Below is a small trained network, with its code and all its weights. Each question gives an input and a class and asks what happens when units are switched off, that is, made to give their printed mean instead of their output.

import numpy as np


def w(rows, s, z=0):
    codes = np.array(rows[::2]) - 128.0
    scale = np.full(codes.shape[1], s)
    scale[-1] = z or s
    return codes * scale


def norm(h):
    return h / np.sqrt((h * h).mean(-1, keepdims=True) + 1e-5)


def f(y):
    return np.maximum(y, 0)


def log_softmax(a):
    a = a - a.max(-1, keepdims=True)
    return a - np.log(np.exp(a).sum(-1, keepdims=True))


def net(x, mask):
    res = np.array(x, float).reshape(1, 4) / 4 @ E
    u = 0
    for l in range(2):
        y = f(norm(res) @ A[l][:, :-1].T + A[l][:, -1])
        res = res + np.where(mask[u : u + 16], y, B[l][:, -1]) @ B[l][:, :-1]
        u += 16
    return log_softmax(norm(res)[-1] @ U[:, :-1].T + U[:, -1])


A, B = {}, {}
E = w([
[127,133,132,134,131],'x0',
[254,139,118,128,47],'x1',
[153,220,103,100,147],'x2',
[185,109,74,190,178],'x3',
],0.0069)
A[0] = w([
[124,92,40,213,194,163],'0.n1',
[158,11,136,172,124,61],'0.n2',
[163,252,48,90,178,196],'0.n3',
[133,153,84,94,31,185],'0.n4',
[187,112,79,40,96,104],'0.n5',
[1,160,231,115,53,159],'0.n6',
[195,112,86,200,98,127],'0.n7',
[95,61,187,172,151,147],'0.n8',
[149,78,172,171,64,56],'0.n9',
[212,116,56,115,79,2],'0.n10',
[194,216,102,47,167,171],'0.n11',
[171,128,236,41,19,95],'0.n12',
[180,90,172,53,78,66],'0.n13',
[104,24,169,38,63,123],'0.n14',
[168,47,229,153,91,23],'0.n15',
[173,125,117,119,8,59],'0.n16',
],0.008,0.0015)
B[0] = w([
[66,187,76,205,95,219],'0.n1',
[179,109,193,189,119,198],'0.n2',
[161,39,180,156,151,236],'0.n3',
[88,107,157,109,190,190],'0.n4',
[73,170,168,129,129,182],'0.n5',
[128,158,90,232,116,254],'0.n6',
[34,177,30,75,114,209],'0.n7',
[196,98,156,51,183,192],'0.n8',
[177,85,158,78,172,177],'0.n9',
[65,92,103,67,103,200],'0.n10',
[184,61,228,205,129,215],'0.n11',
[123,102,26,185,91,228],'0.n12',
[86,156,90,99,168,183],'0.n13',
[177,148,96,170,148,208],'0.n14',
[176,77,253,145,154,186],'0.n15',
[106,203,87,71,175,205],'0.n16',
],0.0062,0.0066)
A[1] = w([
[41,181,77,49,117,87],'1.n1',
[78,157,149,242,40,147],'1.n2',
[130,191,211,105,116,182],'1.n3',
[63,142,105,149,217,135],'1.n4',
[156,119,104,40,113,27],'1.n5',
[195,229,254,167,205,191],'1.n6',
[202,149,231,122,178,204],'1.n7',
[167,14,253,100,96,192],'1.n8',
[94,186,174,136,171,62],'1.n9',
[99,131,89,72,179,146],'1.n10',
[99,172,98,148,118,3],'1.n11',
[100,147,65,125,52,198],'1.n12',
[242,149,38,12,9,162],'1.n13',
[67,154,44,110,113,36],'1.n14',
[104,76,114,119,249,177],'1.n15',
[112,115,131,161,254,80],'1.n16',
],0.008,0.002)
B[1] = w([
[131,100,101,129,103,171],'1.n1',
[174,130,15,101,158,254],'1.n2',
[182,91,211,241,213,140],'1.n3',
[135,140,147,83,50,235],'1.n4',
[129,129,138,121,86,152],'1.n5',
[155,59,149,83,123,222],'1.n6',
[151,1,142,109,129,195],'1.n7',
[181,89,173,127,153,209],'1.n8',
[126,147,173,190,94,161],'1.n9',
[121,95,128,102,68,160],'1.n10',
[186,120,138,122,122,155],'1.n11',
[138,150,69,161,128,185],'1.n12',
[49,188,199,149,98,213],'1.n13',
[186,75,161,103,165,183],'1.n14',
[162,155,165,100,106,233],'1.n15',
[120,154,128,89,97,245],'1.n16',
],0.0077,0.0061)
U = w([
[201,39,255,155,192,101],'0',
[176,108,124,114,91,255],'1',
[47,202,193,83,78,97],'2',
[140,153,50,191,177,101],'3',
[142,116,118,14,253,31],'4',
],0.0091,0.0049)

Each question gives the input, the list of numbers given to net, and the class t.
The units are the neurons (one row each of A and B). Each row of codes is followed by its name. A weight is (code - 128) times the scale printed after its matrix; where a second scale follows, it is the last column's (A, B and U).
mask holds one flag per neuron, layer by layer. A switched-off neuron (its flag False) gives its mean, the last column of its row in B, instead of its output. The means were averaged over made-up inputs and are rounded, as every weight is.
A unit's drop is (log p(t) with every unit on - log p(t) with that unit switched off) / (log p(t) with every unit on - log p(t) with every unit switched off).
The circuit of an input: a set's keep is (log p(t) with only the set's units on - log p(t) with every unit switched off) / (log p(t) with every unit on - log p(t) with every unit switched off). Starting from the 12 units with the biggest drops (on a tie, the unit counted first), units are removed one at a time, each time the one whose removal leaves the highest keep (on an exact tie, the one counted first), for as long as the keep stays at least 0.8.
circuit, biggest first: the units of the circuit, biggest drop first
unit that matters most: the unit with the biggest drop
k most important neurons: the k neurons with the biggest drops, biggest first
top k neurons in layer l: the k neurons of layer l with the biggest drops, biggest first
drop of u: that unit's drop, to one decimal
input [-6,-7,4,7], class 2: top 2 neurons in layer 1 : 1.n4, 1.n16
input [-4,6,7,4], class 0: circuit, biggest first : 0.n11, 0.n3, 1.n2
input [-2,-2,-1,7], class 3: circuit, biggest first : 0.n1
input [-1,8,8,3], class 0: 2 most important neurons : 0.n11, 0.n3
input [-6,-6,6,-6], class 0: circuit, biggest first : 0.n7, 1.n3
input [6,2,8,5], class 0: circuit, biggest first : 0.n11, 0.n3
input [-1,0,5,-6], class 3: 2 most important neurons : 0.n12, 0.n6
input [-6,8,1,7], class 2: 2 most important neurons : 1.n13, 0.n6
input [5,8,-4,5], class 2: 3 most important neurons : 1.n13, 0.n7, 0.n6
input [1,5,-3,3], class 2: 3 most important neurons : 0.n7, 1.n13, 0.n6
input [-4,-5,-5,8], class 3: top 2 neurons in layer 0 : 0.n1, 0.n2
input [0,7,-3,7], class 2: top 3 neurons in layer 0 : 0.n6, 0.n7, 0.n12
input [3,7,0,6], class 2: top 4 neurons in layer 0 : 0.n7, 0.n6, 0.n12, 0.n10
input [4,-2,1,-1], class 1: unit that matters most : 0.n12
input [-8,-7,3,-6], class 1: top 2 neurons in layer 0 : 0.n4, 0.n6
input [-5,-6,6,-5], class 0: 2 most important neurons : 0.n12, 0.n7
input [2,-6,5,3], class 2: 3 most important neurons : 0.n2, 0.n15, 1.n4
input [8,-5,-3,-4], class 1: top 3 neurons in layer 0 : 0.n6, 0.n4, 0.n8
input [8,-5,5,-2], class 1: top 2 neurons in layer 0 : 0.n15, 0.n2
input [-4,-2,4,2], class 0: circuit, biggest first : 0.n3
input [7,-2,1,-8], class 3: drop of 0.n6 : 0.1
input [-1,8,-1,2], class 2: drop of 1.n13 : 0.6
